In the rows, zero is written as 128.
Rows near named flat spaces through zero (a row that begins with a name and a colon came from that space)
z53_z470: [129 118 142 134 120 113 106 132 145 179 141 125 147 128 130 100 128 146
 115 113 153 125 145 101  97 123 135]
z947_z473: [213 128 115  97 161 152 122 164 145 148  91 128 147 109 178 198 151 121
 153 178  36 150 133 154 176 114 139]
z947_z473: [118 118  82  96 153 104 147 122 159 117 119 137 153 153 140 154 133 109
 158 132 136 157  85 129 122  82 124]
z795_z75: [117 150 148 151 123 129 133 136 117 141 139 139 135 158 104 120 127 155
 130  81 163 101 130  62 101 156 125]
z311_z811: [138  74 149 139  97  99 119 108 125 122 134 118  95  92 121  73 112  99
  90 152 130 122 129 154 134 140 145]
z947_z473: [138 113  92  95 155 101 158 133 164 132 119 144 153 156 136 157 131 112
 158 135 131 153  82 103 132  96 126]
z41_z492: [119 102 134 140  93  90  93  99 135 132 141 130 142 130 138  76 122 123
 114 104 177 105 132 133  65 119 163]
z53_z470: [ 89 171 116 112 140 151 151 129 130 132 145 135 135 144 122 149 124 148
 143 136 145 135 139 130 141 132 104]
z41_z492: [141 148 145 143 119 133 110 133 119 149 132 133 143 143 133 129 136 152
 132 100 141 100 149  96 101 145 142]
z53_z470: [111 164 107  92 149 158 134 181 191 106 124 165 207 142 157 153 111 141
 150 132 134 171  83 144  93 120 123]
z53_z470: [ 90 181 121 137 132 151 171  88  61 103 141 121  70 156  93 166 138 140
 150 126 136  91 161 118 182 156 100]
z45_z374: [111 126 101 103 123  89 178  90 129 106 142 152 119 171 116 137 119 109
 157 136 174 106  99 103 133 134 137]
z311_z811: [113  72 125 132  97  73 119  82 130 122 141 120 107 118 121  69 116  97
 106 130 168 119 118 145 104 111 150]
z947_z473: [ 82 102  69  78 148  88 160 112 184 109 134 142 158 147 135 127 114  96
 149 149 165 179  66 153 115  68 118]
z41_z492: [132 112 128 131 128 110 116 121 133 161 132 118 129 128 127 115 135 131
 123 119 137 129 138 112 117 111 130]
z53_z470: [122 114 103 119 143 135 134 130 131  77 107 122 121 113 133 144 128  99
 132 143  96 159  95 175 147 101 118]
z311_z811: [127 134  98 107 129 108 131  99 130 121 128 136 141 153 149 148 138 119
 157 130 145 117 124 139 114 105 146]
z795_z75: [210  99 165 163 115 115 109  94  56 188 117  87  50 105 122 137 164 128
 114 142  71  71 206 101 190 151 146]
z795_z75: [150 134 117 129 144 120 136 115 107 149 119 119 115 149 126 162 152 132
 151 118 114 113 140  96 147 116 126]
z795_z75: [ 95 145 107  96 159 145 164 147 157 144 138 131 137 128 119 150 119 134
 135 160 125 173 117 134 165 113  88]
z795_z75: [142 155 153 145 135 128 108 127 112 245 149 110 130 148 120 133 155 185
 129  98 146  98 203  48 122 132 119]
z947_z473: [126 113 107 134 143  99  91 126 150 164 120 118 167 151 141 123 150 137
 140  76 151 141 117  96  67  68 135]
z41_z492: [ 63 149  83 113 163 144 161 144 148  58 118 139 149 152 110 154 119 115
 151 107 140 178  59 141 121  92  89]
z311_z811: [112 146 123 128 136 118 142 117 122 160 142 129 128 159 113 137 136 147
 142 108 157 115 140  81 125 126 117]
z45_z374: [137  71 128 160 117 118  66 128 127  83  97  99 126  84 141  87 134  94
  96 102  99 154 103 186  87  82 145]
z41_z492: [114 133 118 128 120 120 118 109 124 117 132 129 134 138 135 123 131 127
 135 117 148 118 131 140 105 117 138]
z45_z374: [130 140 133 129 140 147 137 146 126 131 125 127 125 125 121 142 128 136
 128 131 111 137 129 121 147 137 113]
z45_z374: [ 90 127 116  96 107 109 179 114 154  74 151 167 134 143 120 108  88 104
 133 160 178 127  83 146 126 159 135]
z795_z75: [177 105 164 168  85 107  59 102  96 153 124 112 122 114 151  89 146 135
 108  96 132  71 178 127  77 139 182]
z947_z473: [133 111 103 101 147 103 153 133 161 137 124 141 148 148 131 143 126 115
 147 136 136 149  91 105 129 105 126]
z41_z492: [ 77 168 100 125 160 154 151 157 142  76 118 145 161 163 110 159 124 137
 154  85 143 159  73 109 106 111  95]
z53_z470: [ 95 207 123 139 134 163 171 108  68  84 136 142 100 179 100 182 137 152
 167 101 145  81 144  96 154 171 109]
z53_z470: [ 93 159 125 152 132 133 134  99  82 126 136 113  98 155  99 139 144 146
 139  89 151 102 152 100 130 126 110]
z795_z75: [138 105  81 114 108  96  54 102 160  65 102 139 199 135 205 119 140  95
 152 101 145 132  91 215  19  56 196]
z45_z374: [125  88  82 124 131  87 152  82 107  37 101 127  96 146 122 143 134  67
 152 122 123 127  65 154 136  92 141]
z311_z811: [120  99 167 146 107 132 130 144 132 129 140 122 103  87 102  73 101 122
  79 145 128 137 129 134 142 163 118]
z45_z374: [ 99 115 136 118 103 124 132 135 159  92 143 148 145 110 130  83  93 114
 105 147 158 142 100 166 103 147 137]
z947_z473: [131 147  61  81 164 148 142 118 135  67  98 129 140 130 172 205 146  96
 176 173  74 167 101 218 165  73 124]
z53_z470: [150 123 151 134 114 115 104 147 153 174 137 141 165 136 139 103 125 150
 120 106 154 113 136  85  81 142 151]
z947_z473: [130 130 151 154 113 142  82 129 114 148 130 109 128 105 135 103 135 145
 105 111 123 119 166 145 105 128 135]
z45_z374: [145 110 113 138 133 101 115 101 109 140 117 113 116 144 130 137 152 120
 141 103 127 113 132 108 119  97 139]
z311_z811: [ 92  86 165 155 107 143 110 166 154  87 131 121 123  66 101  46  86 111
  60 130 128 172  93 170 111 145 110]
z41_z492: [144  94 136 122 150 130 154 162 150 147 119 120 111 100 108 126 118 115
 108 158  89 169 105 115 178 128  99]
z41_z492: [120 160 117 123 152 154 146 144 122 117 121 131 131 142 122 167 135 139
 147 124 111 139 122 119 149 128 106]
z311_z811: [ 97 157 104 106 136 135 140 129 147 111 135 146 159 151 138 145 123 135
 150 126 153 139 112 138 109 117 124]
z795_z75: [161 111 121 151 110 104 110 102  96  64 101 135 122 149 138 134 142 101
 146  87 126  86 100 123  92 128 171]
z45_z374: [158 104 148 164 121 125  44 131 120 185 115  90 140  99 151 100 157 146
 102  91 108 126 175 134  82  89 146]
z311_z811: [104 121 152 155 131 147 118 162 135 126 128 118 127 107  99  96 115 138
  96 103 127 153 115 113 118 135 102]
[115  63 152 176 142  92 103 168 159 168 119 109 142 126  77  62 125 132
  86  44 154 165  77  31  70  95 104] : z45_z374
[136 154 110 108 130 139 149 106 108 105 126 135 114 138 143 168 135 121
 154 159 112 112 141 158 162 137 134] : z45_z374
[177 100  84 122 139 102 133  90  96  53  83 124 103 145 151 180 156  75
 169 128  81 113  89 158 146  93 159] : z795_z75
[187 104 170 134 135 142 142 170 133 178 122 122 104  92 116 127 123 133
 101 165  73 135 144  95 188 169 117] : z41_z492
[141 148 144  88 123 138 133 175 198 183 152 167 198 127 160 119 102 157
 127 165 151 143 132 117 105 158 140] : z53_z470
[201  47 167 142  93  81 104 112 126 178 127 111  91  83 135  74 125 102
  85 162 105 104 154 124 144 146 167] : z53_z470
[220 117 133 108 161 116 170 172 151 175 104 152 144 157 132 187 141 130
 160 140  82 122 101  31 169 152 135] : z947_z473
[146 134 110  88 137 160 148 136 137  91 117 132 117  90 160 164 119 102
 134 214  66 157 129 222 195 133 124] : z947_z473
[101 134 127 151 129 122 123  98  92 141 135 105  96 139 103 123 143 137
 126  99 145 112 153 110 130 114 113] : z53_z470
[127 124 127 139 150 160 138 161 123  77 102 120 114 105 113 145 124 112
 119 130  78 163  93 149 160 127 101] : z45_z374
[177  58 147 178 119  88  84 102  88 153 103  83  78 105 113  96 157 106
 100  91  98 109 143 101 124 100 145] : z311_z811
[118  98 100  93 140  99 140 131 179 143 132 136 156 129 140 119 117 110
 132 152 143 167  94 138 120  91 126] : z947_z473
[ 82 156  93  99 154 134 147 146 170 119 134 148 177 157 132 148 120 138
 153 118 159 165  91 125 103  98 107] : z795_z75
[146 107 143 156 105 121 143 119  93  41 109 139  92 128 107 117 117  94
 122 112 118  97  88 126 132 168 148] : z795_z75
[129 246  80  57 164 156 194 116 129 167 149 175 172 218 163 252 150 177
 227 157 150  92 164  87 163 147 125] : z311_z811
[169  94 134 102 140 100 158 159 177 178 129 147 148 132 128 127 116 122
 128 155 124 146 100  74 145 138 130] : z947_z473
[100 154 101 118 137 120 113 132 157 125 130 147 189 171 145 138 134 145
 157  82 174 133 104 108  58  95 137] : z795_z75
[141 105 130 149  93 110  97 113 119  44 109 143 140 128 146 100 120  97
 125  97 140 102  90 160  67 134 176] : z795_z75
[155  73 128 124  93 119  86 111 134  67 110 118 116  63 170  90 115  75
  97 180  89 141 119 250 124 116 169] : z795_z75
[153 127 136 154 130 121 165 116  78  82 110 133  81 156  92 154 137 113
 144 100 114  88 104  70 160 164 128] : z795_z75
[158 128 165 160 143 189 102 198 125 105  96 114 127  76 124 132 126 134
  96 125  49 162 121 148 150 149 107] : z311_z811
[147 140 154 126 105 161 149 150 120  59 123 154 116 103 132 128 100 112
 117 167 100 115 113 169 156 196 142] : z41_z492
[137 123 146 127 114 119 139 109 113 166 147 121  98 119 119 115 126 134
 116 154 134 106 166 119 158 152 129] : z53_z470
[126 126 101 107 112 121 138  90 114  59 122 137 114 125 152 142 124  92
 145 163 122 117 115 201 140 125 152] : z45_z374
[ 94 143 117 104 162 153 204 153 138 112 134 136 101 128  88 157 108 122
 132 168 111 169  96 116 207 145  71] : z795_z75
[132 130 116 118 115 144 115 114 117  69 116 127 120 102 156 136 125 103
 129 162 100 130 128 214 138 126 145] : z45_z374
[148 113 113 118 136 123 132 116 119 116 114 119 110 118 138 148 137 107
 136 152  97 134 126 155 157 112 131] : z795_z75
[167 123 153 156 105 119 148  89  57 104 123 121  56 133 105 137 138 114
 129 130 109  62 155 105 174 180 146] : z53_z470
[131 112 149 151 130 140  94 158 139 145 121 113 139 101 124 101 128 138
 100 108 113 149 130 126 107 119 120] : z45_z374

Rows near named flat spaces through zero (a row that begins with a name and a colon came from that space)
z762z49: [160 126 149 116 173 123 119 158 124  76 154 114 134 134 128 113 138 104
 122 119 111 104 134 118 152 111 127]
z63z939: [137 149 140 124 145  87 138  73 192  96 150 124 125 140  79 147 103  43
  96 122 121 177 140 158 143 119 118]
z930z391: [141 107  86 196 140 134 107  96 174 144 106 136 105 149 146 114 105 169
 150 151 118 134 119 142  74 124 168]
z63z939: [164 104  91 122 101 155 132 127 146 160 127 129 118 117 145 123 119 162
 156 145 114 142 106 102  88 137 133]
z762z49: [151 139 144 108  94 150 172 150  96 151 122 130 124 127 108 103 113 134
 119 113 147 134 121  74 130 131  68]
z687z626: [100 138 118 145 132  92 142 107 127  95 115 102 110 131 135 130 101 129
 126 111 133  93 149 145 130 119 101]
z687z626: [147 122  87 108 110 118 117 118 141 125 159 116  79 143 118 120 106 112
 104 113 157 134 121 113  83 112  96]
z687z626: [155 103 163  82 164 123  84 140 126  83 127 149 131 161 112 117 162 110
 109 150 137 125 169 138 147 104 174]
z63z939: [108 145 141 178 106 156 136 114 151 176 134 109 105 139  80 130  85 153
  62 138 143 132 114 156  94 124 120]
z687z626: [ 94 123 102 145 176  75  73 108 128  80 123 151 121 152 165 133 162  98
 154 116 142 121 150 163 135 116 171]
z687z626: [ 77 153 141 153 144 120 118 164  79 132 157 112 128 128 135 127 136 138
 104 105 157  83 118 145 149 123 121]
z506z604: [118 138 131 111 106 165 115 127 148  97 124  87  84 105  95 154 117  96
  44  96  98 130 126 136  84 118  63]
z930z391: [136 121 106 101 103 120 138 121 130 130 140 111 106 125 127 130 108 135
 125 127 141 119 130 119 110 124 106]
z506z604: [131 139 132 189 138  99 159  99 145 155 124 138 133 163 113 100  85 150
 145 145 158 130 132 136 136 124 145]
z930z391: [125 113  96 196 129 118 145 118 119 168  96 145 135 146 172  96 107 208
 199 152 144 102 123 120 115 137 164]
z687z626: [130 129 187 145 105 178 137 120 147 182 102 139 141 144  65 128 111 163
  69 172 131 152 137 152 123 130 157]
z762z49: [132 138 159 151 110 159 140  87 158 160  61 186 153 134  94 131 143  97
 125 137 109 218 130 120 127 148 131]
z506z604: [110 142 136 107  92 147 140 126 122 148 125 123 124 109 106 147 127 114
  97 116 130 148 120 126 122 138  94]
z762z49: [112 111 139  96 146 121  83 128 132 101 132 127 130 131 130 150 155 125
 111 146 123 114 153 169 136 119 175]
z63z939: [131 124 114 148 120 149 124 118 143 124 101 126 111 123 131 127 123 133
 121 120 108 137 123 121  96 129 110]
z762z49: [144 115 102 154 137  83 150 100 130  68  95  94  67 173 133  82  63 164
 126 116 156  61 178 116  94  90  81]
z687z626: [134 107 101  74  85 177  86 163  99 203 152 173 138 108 148 144 188 139
 145 142 148 177  86 101 103 152 163]
z930z391: [107 149 208 154 130 140 163 108 127 110  59 130 147 143  76 121 109 131
  82 136 115 125 174 147 161 123 109]
z506z604: [151 134 131 133 143 125 146 147  97 139 110 182 174 124 163 104 170 106
 205 115 123 166 110  73 168 149 130]
z687z626: [162 128 152 125 140 138 148 138 138 119 133 122 142 128 113 117 119 124
 127 136 110 129 128 113 144 125 124]
z687z626: [ 93 120 117 104 119 120  86 139  97 147 143 144 119 139 138 138 157 140
 118 133 170 119 134 148 123 125 160]
z506z604: [123 126  64 129 134  75 135  83 188 101 169  85 118  98 159 167  96 103
 167 124  96 121 114 163 118 135 133]
z506z604: [ 75 166 132 117  63 100 215  54 162 139  80 105 156  69 112 188  88  90
 144 111  88 168 135 148 158 168  60]
z930z391: [141 123 105 108 131 103 119 117 142 153 166 154 145 131 137 136 143 104
 164 141 146 165 111 128 141 137 166]
z930z391: [120 130 128 241 139 143 150 111 120 153  42 161 131 159 149  80 108 194
 169 134 128 121 133 111 107 132 134]
z762z49: [ 99 149 152 163 126 136 143 121 115 134  89 142 139 128 119 125 131 123
 120 114 125 139 132 128 139 136 109]
z63z939: [124 122 116 120 129 142 107 157  98 134 133 139 129 121 154 124 158 137
 142 118 132 121 114 111 123 132 132]
z506z604: [131 114 169  92 116 181 103 167 101 139 118 131 132 125 108 130 156 155
  83 146 126 117 137 128 125 124 143]
z762z49: [206 119 139 157 176 116 169 139 146  79 125 116 138 148 136  76  97 135
 171 131  98 103 136  83 148 111 114]
z762z49: [ 98 156 177 185 141 115 156  97 127  93  63 127 116 160  88 106  96 119
  83 109 135 116 172 143 139 111  86]
z506z604: [ 97 116 130 125 136 117 101 121 122  92 106 107 106 136 134 137 126 151
 103 132 130  82 163 165 117 112 139]
z930z391: [111 122 143 100 111 145 115 124 134  85 108  83  84 124  99 144 108 135
  52 120 116  90 162 153  96 107  90]
z762z49: [135 181 153 234 149 103 199  90 153  94  98 107  93 170  73  75  43  92
  81  78 138 128 138 105 121 103  24]
z63z939: [157 107 111  65 135  86 117 111 145 100 155 134 126 140 132 134 134  98
 151 142 142 138 149 129 141 118 150]
z506z604: [137 100 189  67 127 137 126 148  97 106  93 129 148 143 112 121 143 174
 115 171 134  85 187 139 164 116 164]
z687z626: [152 128 128 138 167  98 131 122 145  92 144 125 135 142 133 115 121 106
 148 127 120 121 135 128 148 117 139]
z930z391: [ 54 135 117  72  97 107  71 131  59 136 115 177 104 145 134 144 191  91
 100  95 205 149 151 135 124 126 118]
z930z391: [119 148 110 191 177 179  72 174 159 159 210 117 155  81 150 165 173  94
 118 114  67 157  34 156 118 149 177]
z63z939: [209 121 102  96  84 183 169 153 145 194 162 142 146  91 129 120 127 120
 167 132 101 195  61  48 109 157  98]
z930z391: [148 132 172 165 171 138 124 112 164 103  98 148 155 144 104 120 135 103
 121 143  91 156 142 143 149 124 159]
z63z939: [107 128 168  93 119 158 107 175  62 113 109 127 112 138 114 115 155 146
  73 113 154  90 153 116 131 113 100]
z762z49: [ 58 180 123 200 141 117 118 115 116 112 114 130 103 129 120 135 132  70
  83  60 138 144 112 142 116 127  66]
z687z626: [193 104 110  21  93 121 151 169 103 147 208 105 117 125 123 114 113 141
 137 144 169 108 119  78 134 119 110]
z506z604: [214 112 135  62 113 119 186 122 181 162 198 112 175 105 106 140  96 120
 172 181 104 161 106 110 168 144 159]
z506z604: [110 119 133 116 141  93 109 142  69 118 112 162 123 172 146  94 151 148
 148 127 192  99 164 118 148 112 146]
z930z391: [151 135 147 105 136 137 133 128 160 110 157 109 134 113  98 145 123  86
  97 127  99 148 121 135 138 126 118]
z63z939: [134 127 103  83 146  86  98 151 117 164 234 149 153 133 142 141 160  94
 160 141 178 148  94 138 164 133 191]
z63z939: [144 124 142 127 138 129 141 114 154 117 114 130 152 118 127 137 128 121
 147 143  94 142 133 134 146 136 145]
z762z49: [107 146 160 205 156 120 171 121 153 170 140 108 195 108 134 143  99 177
 169 171  92 104 108 178 183 152 194]
z63z939: [174 114 118 101 103 129 164 139 141 207 193 128 161 120 124 126 104 166
 171 179 147 142  93 115 146 146 174]
[120 127  75 197 193 100  83 128 129  63 113 139 106 140 194 107 154 104
 175  84 107 111 119 120 106 116 128] : z506z604
[174 109 122 123 152 133 125 136 139  75 112 118 112 135 140 105 125 126
 138 121 100 111 142 101 114 111 111] : z930z391
[144 101 181 111 160 128 115 143 104  76  79 132 134 163 122  98 137 170
 120 157 129  75 192 135 152 102 160] : z506z604
[ 97 157  90 174 107 148 120 151  91 158 142 128  82 130 133 111 125 119
  95  69 165 133  85  95  79 127  57] : z63z939
[137 132 127 193 111 139 175  86 161 181  70 161 161 126 131 118 105 156
 183 152 105 174 115 117 127 156 144] : z762z49
[ 57 155 128 126  69 149 142 144  72 192 119 132 131 100 129 150 139 148
 109 106 161 130 106 127 127 153  92] : z762z49
[166 103  97 124 128 114 157 135 140 130 153  92 130 118 161 117  91 187
 180 156 115  78 122 118 126 128 145] : z930z391
[142 105  60  75  77 116 132 140 116 166 190  93  86 119 149 131  97 173
 139 135 172  95 107 111  84 125 113] : z762z49
[ 62 146 101 115  82 151 104 132 107 162 134 122 110  90 135 173 152 113
  94  97 134 145  99 145  98 147  98] : z506z604
[154 124 117  96  89  98 172  85 150 146 124 133 117 144 102 120  85 123
 139 142 159 154 146 111 124 127 105] : z930z391
[113 138 130 157 153  62 172  87 139  83  97 117 147 135 148 123  97 126
 181 126 118  99 164 144 171 127 124] : z63z939
[ 68 102  84 116 129 105  44  88 129  85  72 153  84 144 163 155 171 120
 121 118 140 127 170 174  80 117 158] : z762z49
[174 106  84 100 113  95 129  84 153 119 112 165  96 165 129 101 117 101
 161 128 162 174 147  90  96 117 115] : z930z391
[153 126 143 120 107 157 158 135 129 143 112 124 134 117 114 120 115 143
 126 134 112 135 124 102 125 134 104] : z63z939
[123 139 126 135 148 125  96 146 116  93 157 110  79 155 106 111 122 101
  62  94 157 106 132 129 101  96  92] : z687z626
[179  98 115 115 166 141  88 170 128 125 175 136 135 138 152 109 155 143
 153 150 124 116 110 114 125 118 184] : z506z604
[118 126 128 144 137 125 119 133 135 170 164 129 151 127 132 139 129 153
 141 159 138 125 109 158 142 137 187] : z63z939
[167 136 149  85 138 129 142 140 132  91 143 128 136 121 109 124 139  69
 118 108 110 152 129  95 151 123  90] : z930z391
[111 129 124 150 145 125 123 134 111 107  99 133 138 119 160 126 146 135
 156 115 109 112 132 126 136 133 128] : z63z939
[127 136 146 157 128 150 119 156  87 174 125 169 130 161 115  91 144 146
 117 127 177 142 116 102 126 125 135] : z506z604
[ 98 145 158 148 102 175 120 149  92 176 104 151 124 135 100 120 143 143
  80 119 154 145 117 120 114 133 111] : z506z604
[102 165 146 141 124 123 145 143  89  98 126 109  89 142  97 107 110  93
  63  69 160 108 136 106 123 108  34] : z762z49
[104 129 102 195 162 101 119 115 126 130 107 152 149 134 179 119 141 145
 195 127 122 121 120 140 138 139 169] : z506z604

Rows near named flat spaces through zero (a row that begins with a name and a colon came from that space)
z230_z560: [121 143 110 147 183 151 131 135 152 109 159 115 143 116 129 126 131 116
  91 116 124 185  85 103 167  99  86]
z329_z943: [119 166 167 136 184  60 123 108 158 123 140 150 164 135  91 161 146  65
 105 121 193 122 131 153 129 149 102]
z865_z165: [176 129 135 143 125 175 142 120 100 118  89 157 174 145 133 122  94 146
 114 108 111 115  78  97 124 120 117]
z230_z560: [126 169 161 133  74 188 149 123  78 102 117 128 147 131 140 123  31 160
 148 127  46 137  83  67 116 124  91]
z329_z943: [128 110 143 169 131 160 101  98 136 130 146 145 152 121 118 207  88 149
 138 127 125 131 113 124 102  95 110]
z230_z560: [137 124 105 124  80 143 143 141 105 146 126 137 107 129 174 143 115 171
 125 116  76 104 121  67 132 130 177]
z865_z165: [194  69 120 161 181 192 128  78 114 112 109 171 206 133 130 105 103 149
 106 105 153 131  21 112 150 108  70]
z865_z165: [138 110  99 146 127 150 139 120 138 145 141 149 125 122 155 151 138 154
 118 107 121 116 106  87 144 102 149]
z194_z869: [143 132 137 117 113 113 104 153 101 119 115 108 130 132 137 157 105 139
 112 141  90 141 131 116 114 156 145]
z329_z943: [138 115 112  88  83 144 142 152  90 115 103  89  93 115 145  58 127 159
 157 149  84 143 127 116 139 139 132]
z230_z560: [125  90  81 149 165 132 123 127 169 160 151 152 119 140 147 133 180 122
  94 107 166 110 144 149 144 114 166]
z194_z869: [ 88 181 120 124  90 131 184 141 141 163 125 170 102 169 149  79 141 101
 123  95 129  56 182 128 124 140 184]
z194_z869: [112 179 138 116 102 118 170 138 116 146 111 167 131 174 147  78 118  98
 107 101 122  65 152 124 124 170 165]
z865_z165: [115 146 121 132 138 119 157 120 147 145 136 159 129 143 136 105 149 106
 115 104 153  95 134 125 142 131 142]
z194_z869: [149 118 125 114 147 105 104 157 135 121  98 101 123 131 101 126 167 111
 121 145 152 147 163 179 114 135 140]
z230_z560: [108 101 158 148 139 134  92  92 128 130 144 148 155 148 111 142  84 112
 134 139 151 108 140 190  92 153 104]
z329_z943: [107  82  94 171 166 202 117  98 142 136 182 156 151 145 165 110  86 141
  88 106 115 135  80 126 151 117 102]
z194_z869: [120 121 116 138 106 173 133 130 119 133 132 132 122 136 146 119 101 150
 131 123  96 124 125 118 123 116 134]
z230_z560: [113 125 141 168  69 203 136 104 122 156 116 177 134 159 131 159  71 156
 161 111 108  63 159 142  70  98 154]
z865_z165: [136  82 120 145 168 154  94 116 133 122 136 129 153 140 123 117 116 123
 106 134 145 144 114 175 124 136 104]
z329_z943: [146  81 129 105 118 105 107 113 104 117 128 104 119 100 133 122 128 155
 155 155 125 143 105 124 135 146 114]
z194_z869: [145 179 113 131 119 171 143 190 100 128  93 143 150 192 165  98  92 116
  47  96  61 114 133 107 122 164 176]
z194_z869: [122 138 166  96  91  81 157  91 100 130 115 150 129 127 125  83 116 118
 173 134 149  75 123 124 125 172 119]
z194_z869: [164  98 122 113 155 127 119 131 130 108  98  99 133 106  96  98 168 128
 146 147 162 163 116 159 137 109  98]
z865_z165: [107 118  95 130  93 149 127 150 130 150 146 119  86 129 162 142 129 157
 127 126  87 121 158 110 125 118 176]
z230_z560: [181  82 108 108  85 143 100 161  83 127  81 101 114 126 148 142 125 183
 132 147  79 132 133 120 106 140 175]
z329_z943: [134  68  98 130  76 227  88 166  98 129  95  88  97 147 136  97  92 181
 150 157  65 143 177 193  77 113 155]
z194_z869: [112 134 127 170 208 121  91 133 175 137 156 153 167 167 113 172 135  72
  53 109 171 133 149 186 118 138 130]
z194_z869: [132 113 113 151 167 151 113 127 151 124 143 125 141 123 121 146 137 125
 108 123 141 157 113 137 137 100 109]
z230_z560: [112 125 132 120  89  67 109 131 134 155 147 123  88 110 140 212 146 146
 149 140 122 103 175 110 108 137 187]
z329_z943: [163  95 139 134  99 150  94 123  78 123 113 135 155 139 155 171  61 172
 115 135  73 120  94 100 103 158 141]
z865_z165: [142 112 101 108 113 160 117 173 108 116 103  85 104 130 137  86 133 148
 123 145  87 161 143 143 127 129 141]
z329_z943: [137 166 140 119 117 144 149 141  89 114 114 141 156 156 155  91  76 123
  92 112  79 120  90  85 139 169 123]
z230_z560: [173  79  80 129 135 170 128 150 128 143  87 135 125 147 141  87 171 148
 109 117 139 114 136 155 129 114 169]
z230_z560: [143 108 155 104 152  91  99 123 115 106 105 106 145 129  93  97 134 101
 137 158 164 143 135 192 115 167  96]
z865_z165: [115 177 192 103  76 131 160 107  78 107  93 143 150 151 110  60  57 110
 170 137 109  90 124 137 101 173  90]
z865_z165: [107 103 132 149 150 117  60 141 146 132 155 107 126 137 116 201 113 119
 105 149 127 152 174 187  91 139 140]
z329_z943: [101 142 141 196 171 190 108 107 162 134 159 171 177 165 115 180  75 103
  87 101 137 124 126 159 101 101 103]
z329_z943: [ 67 187 132 180 199 144 163 100 211 137 184 168 147 135  95 134 152  62
 108  89 196 132 133 145 152  69  81]
[157 122  83 129 119 171 149 158 123 134 111 124 116 127 158 114 148 161
 107 109  93 138 108  81 151  98 158] : z230_z560
[142 104 143 164 141 138  69 132 136 141 114 146 157 162 109 213 105 122
 101 131 140 110 170 191  67 135 159] : z329_z943
[175  66 109 142 145 167  87 146 144 135  70 118 134 143  86 133 174 135
 138 143 174 128 180 229  81  94 151] : z230_z560
[101 122 145 174 176 165 106  99 141 141 149 191 190 201 131 111  69  78
  66 101 155  83 132 201 101 172 114] : z194_z869
[123 111 107 168 165 184 122 111 150 125 162 138 148 122 137 147 110 140
 106 112 123 157  85 109 147  86  95] : z194_z869
[110 150 178 129 147 115 122 103 134 107 122 128 154 133  76 107 108  85
 154 144 170 132 139 187 106 137  69] : z230_z560
[132 107 113  87  99 175 119 172  76 105  90  81 111 156 143   7  96 137
 124 156  71 150 144 178 120 177 124] : z329_z943
[ 80 230 195 168 180 140 149 105 165 100 147 154 185 148  64 139  82  47
 117 109 165 146 123 154 116 105  40] : z329_z943
[132 135  93 119 112 141 157 151 124 145 124 138 109 141 166  95 147 139
 105 107 104 109 128  94 150 132 171] : z329_z943
[172 110 104 105 151 153 141 150 105 106  88 112 144 136 134  39 146 128
 104 127 124 152  89 131 158 141 111] : z230_z560
[170 128 134 119 137 126 127 136 114 105  98 108 143 106 112 137 137 141
 135 136 125 161  94 104 136 112 105] : z865_z165
[133 164 188  96 102  48 116 120 111  93 121  76 115  64  80 196 127 134
 196 172 128 174 123  94 118 120  84] : z865_z165
[143 102  99 149 154 163 119 138 153 137 119 132 131 135 121 131 158 131
 113 119 149 135 139 157 125  94 139] : z230_z560
[116 153 151 132 156 118 141 103 127 110 150 140 158 126 123 111 101 104
 117 121 137 140  83 108 151 141  77] : z329_z943
[110 153 143 106 102 100 128 145 121 122 126 101 102 117 118 131 130 123
 151 146 114 137 159 132 118 138 133] : z865_z165
[167 154 156 153 148 118 100 143 128 118 100 137 171 138 102 223 114 121
  97 122 127 138 125 121  96 119 136] : z865_z165
[119 134 143 148 138 126 116 106 120 124 162 146 155 129 147 174  78 133
 104 119 105 131  86  87 134 143 111] : z194_z869
[134 143 174 102 119  21 110 104 106 113 151 113 132  84 126 209 117 133
 147 151 126 140  95  66 138 168 114] : z194_z869
